(in the rows, 128 means zero)
Each row is followed by its class. Each block has new classes.
[ 15 140 118 142 134 112 122 118 132 129 143 128 111 135 123 116 107 122] => A
[176 156 118 126 124 111 131 114 135 125 140 137 129 102 137 137 127 123] => V
[ 61  93 159 124 124 151 136 166 127 125 123 158 139 116 124 128 147 139] => F
[ 45 130 124 131 130 105 122 115 131 129 140 144 116 130 122 110  88 120] => A
[178 121 141 122 134 129 123 117 126 129 145 166 111 134 127 149 131 131] => F
[ 82  93 131 141 119 119 126 125 117 130 129 147 125 138 118  87 124 129] => F
[143 133 127 129 119 131 115 124 125 134 144 115 119 119 127 102 136 130] => A
[ 71 133 139 136 123 123 130 122 134 126 143 127 126 119 131 129 133 126] => S
[249 155 153 114 125 130 130 145 139 132 167 156 121  95 125 118 116 145] => A
[252 105 119 119 123 146 141 150 124 124 126 127 135 121 126  95 168 134] => F
[252 110 115 115 115 150 144 161 123 123 125 134 135 114 118  97 160 142] => F
[ 28 127 134 132 133 134 136 122 138 128 123 141 140 113 143 165 127 125] => S
[108 137 131 128 128 118 126 122 133 130 140 142 124 116 132 119 112 130] => A
[107 147 125 122 134 109 133 105 138 118 124 167 143  96 142 166 115 125] => V
[252 132 118 132 118 134 132 147 129 130 142 104 117 137 115  94 142 132] => F
[ 72 136 121 130 132 112 124 121 133 126 138 131 117 136 120 116 104 122] => A
[205  97 125 138 125 146 139 139 124 125 130 149 125 131 115  90 158 134] => F
[ 92 135 130 133 124 117 129 126 133 129 140 142 121 124 125 120 106 128] => A
[ 73  87 128 129 123 123 126 120 123 118 101 143 140 145 129 116 118 123] => F
[ 46 122 131 130 134 120 131 123 132 127 131 165 126 121 133 122 108 123] => A
[127 128 134 127 122 137 128 146 128 123 126 114 132 137 119 122 129 131] => F
[182 127 143 128 136 130 124 118 132 129 148 158 111 145 124 148 138 128] => F
[ 29  92 147 133 127 141 134 147 126 128 108 136 143 134 122 127 140 133] => F
[ 75 144 133 137 129 119 129 115 136 126 139 138 132 109 138 140 128 125] => C
[120 119 140 117 121 145 133 158 120 130 126 113 130 129 118 115 154 132] => F
[198  94 136 118 128 129 124 124 124 127 132 168 123 141 122 122 128 129] => F

Each row is followed by its class. Each block has new classes.
[118  90 113 108  81 124 156 119 107 128 130 118 129 130 148 153 137 128] => N
[118 100 101 136 142 136  79 134 134 109 129 132 124 157 141 150 158 128] => G
[111 113 118 143 122 132  90 124 137 111 115 131 137 138 141 147 155 130] => G
[123 114 110 139 120 136 125 128 112 124 116 115 110 137 108 140 128 118] => T
[112 116 115 125  81 117 149 128 112 114 107 113 131 119 115 132 129 129] => T
[124  80 106 120 116 128 138 123 117 131 135 114 112 135 136 140 132 116] => D
[123 102 104 128 123 124 121 128 118 118 124 123 130 138 128 140 152 124] => D
[106 132 121 136  76 117 162 128 112 126 124 124 140 110 140 128 134 133] => D
[115  88 108 106 102 127 149 129 107 113 136 121 135 141 156 137 141 128] => T
[107 125 116 139  84 122 141 127 115 116 120 123 138 125 115 134 139 124] => D
[130  86 110 125 119 123 146 128  91 121 112 122 121 128 112 145 122 121] => T
[116 100 118 123  94 115 140 130 119 121 120 127 126 130 134 134 137 124] => D
[128  84 129 123  97 119 110 125 130 126 121 127 116 136 153 148 155 127] => L
[119  91 107 109  98 125 138 128 110 108 123 113 137 146 130 136 138 124] => N
[101 118 115 114 101 127 136 128 107 110 134 114 140 134 138 141 136 123] => N
[122 107  90 109  98 124 152 129 104 107 134 123 139 152 129 135 125 127] => N
[108 137 115 124 109 135 131 121 109 103 132 125 137 129 134 131 137 122] => T
[101 128  93 108 106 127 146 128 108 104 130 123 154 134 137 129 139 128] => T
[126  86 114 108 103 130 150 129 122 126 156 121 121 142 142 126 138 113] => T
[110 128 132 110  81 116 154 131 112 118 127 127 136 121 146 123 145 132] => D
[113 134 108 136 117 128 144 129 107 100 118 123 139 132 112 125 114 123] => N
[118 132 134 121 108 137 140 132 119 123 132 120 141 119 142 133 137 131] => T
[117 122 128 135 100 128 134 125 106 116 122 119 129 134 130 133 133 121] => D
[122  73 138  85  55 115 172 130 117 131 121 129 144 116 161 135 150 136] => D
[119 100 118 123 114 126 140 124 116 148 128 126 122 134 142 133 131 117] => T
[121 114 113 109  93 120 173 123 102 122 134 115 130 127 139 124 124 120] => T
[131 103 114 120 105 122 147 121 111 120 134 119 129 134 136 132 129 125] => T
[117  89 113 110 118 126 102 127 136 117 138 129 126 142 166 155 156 141] => L
[133  74 117 107 107 127 154 128 109 141 138 111 103 137 145 142 130 117] => T
[118  91 110 117  97 124 156 125 109 139 128 114 128 134 137 138 128 121] => N
[109 122 121 122  92 119 150 131 109 118 120 119 130 123 119 128 129 123] => D
[111 123 109 139 119 130 123 133 115 117 117 130 123 124 120 138 133 131] => T
[115 128 100 151 148 140  58 126 139 116 127 117 119 136 137 148 148 119] => L
[115 106 109 108  89 119 158 130 106 118 132 123 134 132 149 135 137 125] => D

Each row is followed by its class. Each block has new classes.
[128 173 134 124 139 124 124 127 128 135 130 132  91 149 155 129 110 137] => Nev
[135 147 132 134 139 157 101 169 135 148 104 130 122 144 156 141 120 101] => Nev
[126 132 122 112 118 123 124 119 119 133 137 122 124 129 114 128 137 126] => fumid
[152 153 132 142 125 129 102  82 113 132  83 128 124  97 136 128 134 111] => Nev
[127 155 128 124 140 109 140 120 146 115 130 116 121 114 137 121 103 138] => fumid
[147 148 135 134 153 120 136  70  99 110  98 137 135 123 136 128 100 119] => Nev
[124 123 124 120 124 131 122 134 125 135 136 122 128 127 119 126 144 121] => fumid
[120 158 125 137 135 125 116 132 119 139 118 133 113 129 128 120 157 164] => Nev
[130 146 129 141 147 127 116 115 131 146 106 125 116 130 121 114 136 113] => Nev
[109 143 112 120 137  91 150  64 117 105 137 133 138 130 122 115 119 176] => fumid
[128 109 139 133 126 137 122 152 148 122 136 128 128 119 162 128 132 119] => pid
[112 125 118 115 146 109 146  84 125 118 128 120 130 114 138 121 111 141] => fumid
[130 162 117 132 131 116 125 113 128 122 115 132 136 120 132 131 124 160] => tusun
[134 131 134 109 104 141 112 103 110 149 115 122 104 125 135 126 145 101] => Nev
[116 130 125 118 130 116 144 123 125 127 143 128 121 138 115 124 130 142] => fumid
[125 119 115 112 118 109 137  95 122 132 134 120 128 118 122 121 125 135] => fumid
[120 140 126 125 132 123 129 138 151 124 131 118 117 122 142 129 112 130] => fumid
[127 143 109 143 147 129 143 126 136 123  90 127 158 121 127 127 116 152] => Nev
[104 170 129 115 117 114 141  49  92 124 123 139  95 140  96 115 150 168] => Nev
[140 139 128 142 145 125 121 160 155 133 122 121 131 126 127 124 119 119] => pid
[112 153 123 129 125 126 119 111 141 141 119 114 107 138 125 117 135 114] => fumid
[117 127 122 115 122 127 129  98 121 138 133 125 117 135 111 118 137 118] => fumid
[132 123 131 135 104 135 111 106 125 143 132 138 103 147 105 131 138 116] => pid
[126 129 133 123 127 121 136 116 121 123 139 135 123 145 135 132 107 125] => Nev
[115 137 107 133  93 129 144 111 130 129 118 129 135 139 103 133 134 165] => Nev
[119 147 125 113 138 113 138 139 139 122 139 117 127 119 132 127 121 126] => fumid
[120 137 122 161 126 127 126 122 138 135 118 137 119 159 124 124 127 140] => Nev
[130 115 123 123 149 130 124 183 145 132 143 119 133 116 160 137 113 119] => tusun
[114 149 122 118 120 124 120 131 140 129 132 121 123 122 122 127 135 133] => fumid
[124 129 133 136 117 127 118  83 128 142 124 137  85 148 124 127 116 108] => pid
[144 144 122 141 122 137 116 115 120 148  93 120 129 124 119 122 137 106] => Nev
[111 125 120 112 140 110 134 106 131 129 145 117 116 118 138 127 111 132] => fumid
[135 165 120 125 144 125 129 135 119 127 116 130 146 142 132 132 117 132] => Nev
[126 141 128 117 134 127 129 148 134 129 140 110 125 124 134 119 133 116] => fumid
[136 147 126 144 129 136 138 114 134 120  90 125 141 127 143 131  99 120] => Nev
[142 170 129 139 149 129 130  99 114 122  85 125 148 124 106 117 138 110] => Nev
[125 137 125 121 133 123 120 140 135 128 133 126 127 123 131 131 125 126] => tusun
[151 108 138 149 117 125 117 135 130 123 135 141 143 122 106 145 114 111] => pid
[156 133 144 163 120 142 109  80  74 142  84 145 134 134  95 117 169 104] => Nev
[120 166 138 134 135 133 135 112 129 116 107 126 117 124 134 123 122 135] => Nev
[146 195 138 157 160 124 118 141 132 109  88 131 156 120 108 119 134 132] => Nev
[119 116 122 120 125 128 134 141 139 135 141 115 117 128 127 124 122 112] => fumid
[128 156 131 138 159 151 108 125 106 123  95 139 147 133 147 129 145 126] => Nev
[131 128 111 117 108 129 104 117 111 153 127 126 122 140  86 129 157 105] => tusun

Each row is followed by its class. Each block has new classes.
[137 137 161 111 144 136  97 108 107 123 101 125 103 142 100 151 133  97] => kam
[133 121 155 101 112 132 100 131 129 107  84 119  99 129 130 159 137  92] => kam
[150 125 126 131 149 145 151 104 130 144 118 141 112 109 118  93 125 136] => vep
[163 129 138  98 123 131 123 131 131 128  75 124  87 117 143 163 155 125] => kam
[135 122 132 119  96 127 106 132 123 119  95 120 125 114 126 159 142 122] => vep
